Below is a small trained network, with its code and all its weights. Each question gives an input and a target symbol and asks what happens when units are switched off, that is, made to give their printed mean instead of their output.

import numpy as np


def w(rows, s, z=0):
    codes = np.array(rows[::2]) - 128.0
    scale = np.full(codes.shape[1], s)
    scale[-1] = z or s
    return codes * scale


def f(y):
    return y / 2 * (1 + np.tanh(0.7978845608 * (y + 0.044715 * y**3)))


def softmax(a):
    e = np.exp(a - a.max(-1, keepdims=True))
    return e / e.sum(-1, keepdims=True)


def log_softmax(a):
    a = a - a.max(-1, keepdims=True)
    return a - np.log(np.exp(a).sum(-1, keepdims=True))


def net(x, mask):
    ids = ['ΓΘΨαβδζλμπτφω'.index(c) for c in x.split()]
    T = len(ids)
    res = E[ids] + P[:T]
    r = res
    for j in range(3):
        rows = slice(2 * j, 2 * j + 2)
        q, k, v = (r @ M[0][rows].T for M in (Q, K, V))
        z = softmax(np.where(np.tri(T) > 0, q @ k.T / 2**0.5, -1e9)) @ v
        o = O[0][rows]
        res = res + np.where(mask[j], z, o[:, -1]) @ o[:, :-1]
    y = f(res @ A[0][:, :-1].T + A[0][:, -1])
    res = res + np.where(mask[3:19], y, B[0][:, -1]) @ B[0][:, :-1]
    return log_softmax(res[-1] @ U[:, :-1].T + U[:, -1])


Q, K, V, O, A, B = {}, {}, {}, {}, {}, {}
E = w([
[39,195,171,191],'Γ',
[185,63,81,103],'Θ',
[120,119,223,212],'Ψ',
[175,140,209,148],'α',
[74,165,165,190],'β',
[249,153,185,74],'δ',
[129,104,105,132],'ζ',
[91,106,62,82],'λ',
[198,123,190,84],'μ',
[105,60,78,159],'π',
[207,75,52,53],'τ',
[116,131,44,75],'φ',
[104,171,162,165],'ω',
],0.019)
P = w([
[20,99,236,2],'0',
[214,139,77,209],'1',
[58,170,132,132],'2',
[233,140,61,209],'3',
[52,168,127,139],'4',
[216,132,74,244],'5',
[54,161,121,140],'6',
[240,126,52,219],'7',
[39,171,121,152],'8',
[252,112,79,231],'9',
[50,154,120,149],'10',
[238,103,61,241],'11',
],0.0097)
Q[0] = w([
[123,213,106,107],'head 1',
[145,89,126,126],'head 1',
[85,144,100,116],'head 2',
[67,83,200,49],'head 2',
[157,143,80,59],'head 3',
[222,93,42,254],'head 3',
],0.0099)
K[0] = w([
[168,155,104,176],'head 1',
[167,117,140,74],'head 1',
[127,84,118,163],'head 2',
[197,190,56,235],'head 2',
[143,141,117,110],'head 3',
[112,7,162,113],'head 3',
],0.015)
V[0] = w([
[169,170,105,151],'head 1',
[174,120,82,218],'head 1',
[144,212,208,90],'head 2',
[9,210,70,43],'head 2',
[2,88,191,84],'head 3',
[56,164,133,131],'head 3',
],0.0099)
O[0] = w([
[136,99,140,88,101],'head 1',
[167,87,196,152,113],'head 1',
[122,255,134,133,94],'head 2',
[160,160,41,154,194],'head 2',
[147,71,194,185,254],'head 3',
[90,129,114,68,157],'head 3',
],0.0086,0.0097)
A[0] = w([
[122,94,114,106,63],'neuron 1',
[174,151,129,153,52],'neuron 2',
[114,42,200,149,67],'neuron 3',
[125,117,159,42,88],'neuron 4',
[64,144,152,70,10],'neuron 5',
[29,118,138,176,8],'neuron 6',
[161,159,178,214,130],'neuron 7',
[169,130,16,171,91],'neuron 8',
[247,186,121,174,82],'neuron 9',
[112,123,115,177,104],'neuron 10',
[95,88,42,115,255],'neuron 11',
[126,72,147,116,178],'neuron 12',
[107,115,148,64,177],'neuron 13',
[144,159,95,93,191],'neuron 14',
[151,130,159,114,110],'neuron 15',
[118,112,93,101,103],'neuron 16',
],0.015,0.0077)
B[0] = w([
[168,102,101,59,134],'neuron 1',
[113,142,1,117,153],'neuron 2',
[132,149,98,84,220],'neuron 3',
[105,81,24,121,138],'neuron 4',
[163,34,11,73,135],'neuron 5',
[111,58,138,65,160],'neuron 6',
[213,114,128,69,216],'neuron 7',
[103,139,156,21,254],'neuron 8',
[11,103,150,158,227],'neuron 9',
[101,105,152,68,175],'neuron 10',
[170,142,152,209,247],'neuron 11',
[179,229,133,175,190],'neuron 12',
[42,249,61,161,149],'neuron 13',
[195,119,125,217,147],'neuron 14',
[95,119,85,71,133],'neuron 15',
[111,77,60,97,140],'neuron 16',
],0.0069,0.017)
U = w([
[110,215,104,72,82],'Γ',
[158,142,119,140,126],'Θ',
[144,145,190,79,73],'Ψ',
[94,187,185,132,255],'α',
[129,183,89,150,124],'β',
[69,218,196,244,171],'δ',
[79,26,140,184,225],'ζ',
[71,73,115,61,57],'λ',
[146,233,172,88,219],'μ',
[220,110,87,79,70],'π',
[82,110,166,99,117],'τ',
[99,114,51,110,54],'φ',
[99,216,140,118,125],'ω',
],0.011,0.0041)

Each question gives the input, a string of symbols that net reads in full, and the target symbol t.
The units are the heads (2 rows each of Q, K, V and O) and the neurons (one row each of A and B). Each row of codes is followed by its name. A weight is (code - 128) times the scale printed after its matrix; where a second scale follows, it is the last column's (O, A, B and U).
mask holds one flag per unit, heads first, then neurons. A switched-off unit (its flag False) gives its mean, the last column of its rows in O or B, instead of its output. The means were averaged over made-up inputs and are rounded, as every weight is.
A unit's drop is (log p(t) with every unit on - log p(t) with that unit switched off) / (log p(t) with every unit on - log p(t) with every unit switched off).
The circuit of an input: a set's keep is (log p(t) with only the set's units on - log p(t) with every unit switched off) / (log p(t) with every unit on - log p(t) with every unit switched off). Starting from the 12 units with the biggest drops (on a tie, the unit counted first), units are removed one at a time, each time the one whose removal leaves the highest keep (on an exact tie, the one counted first), for as long as the keep stays at least 0.8.
circuit, biggest first: the units of the circuit, biggest drop first
most important unit: the unit with the biggest drop
k most important neurons: the k neurons with the biggest drops, biggest first
drop of u: that unit's drop, to one decimal
input π Γ δ φ ζ π π μ λ, target φ: 3 most important neurons	[neuron 13; neuron 4; neuron 5]
input λ μ π τ π μ, target λ: most important unit	neuron 9
input λ μ λ β φ β π π φ μ π τ, target λ: circuit, biggest first	[neuron 8; neuron 9]
input π Γ φ α Θ π, target π: circuit, biggest first	[neuron 9; head 3; neuron 3; neuron 7]
input α ζ π Θ α π Θ Ψ Γ, target λ: 2 most important neurons	[neuron 6; neuron 5]
input λ β α π π Ψ α δ, target λ: circuit, biggest first	[neuron 9; head 2; neuron 8]
input μ μ ζ Θ φ π π π ζ, target δ: circuit, biggest first	[neuron 8; neuron 7; neuron 12; head 2]
input Γ α ζ π α Ψ, target Γ: 3 most important neurons	[neuron 8; neuron 7; neuron 2]
input Γ μ τ α τ π α Θ α μ Ψ β, target Γ: circuit, biggest first	[head 2; neuron 8; head 3]
input π π Ψ ω φ, target β: 4 most important neurons	[neuron 13; neuron 8; neuron 9; neuron 11]
input π β α Θ Ψ, target Ψ: circuit, biggest first	[neuron 7; head 2]
input π τ π φ ζ ζ, target π: 4 most important neurons	[neuron 7; neuron 3; neuron 13; neuron 12]
input ζ π λ α, target ζ: circuit, biggest first	[neuron 9; neuron 12]
input λ β α β ζ α π Θ, target λ: most important unit	neuron 8
input λ ζ μ ζ Ψ π ζ Ψ δ τ τ π, target λ: circuit, biggest first	[neuron 8; head 2; neuron 9]
input ζ ζ ζ μ φ μ δ λ π α, target ζ: 4 most important neurons	[neuron 9; neuron 8; neuron 12; neuron 13]
input ζ λ Θ φ Γ Γ μ α π μ, target ζ: 2 most important neurons	[neuron 9; neuron 8]
input β π δ ω φ, target β: circuit, biggest first	[head 3; neuron 11; neuron 14]
input Γ ω ζ α φ λ π α α π α Θ, target Γ: circuit, biggest first	[neuron 8; head 2]
input ζ δ π Ψ ζ π μ Θ μ, target Γ: 4 most important neurons	[neuron 13; neuron 4; neuron 11; neuron 9]
input ζ ζ α π π π ζ β φ ω λ φ, target ζ: 3 most important neurons	[neuron 9; neuron 3; neuron 12]
input π α π π μ ω ω ζ α π, target π: most important unit	head 3
input ζ α λ π λ, target φ: 4 most important neurons	[neuron 4; neuron 13; neuron 5; neuron 8]
input φ φ Ψ α ζ π Γ ω μ ω Ψ π, target φ: 2 most important neurons	[neuron 8; neuron 16]
input ζ φ ζ α ω δ, target ζ: 2 most important neurons	[neuron 9; neuron 8]
input π π μ α, target π: 3 most important neurons	[neuron 7; neuron 3; neuron 2]
input λ π ω μ π Θ ω ω π π, target λ: 4 most important neurons	[neuron 8; neuron 12; neuron 10; neuron 9]
input π ζ λ μ π Θ ζ π λ ζ π Γ, target π: drop of neuron 9	0.1
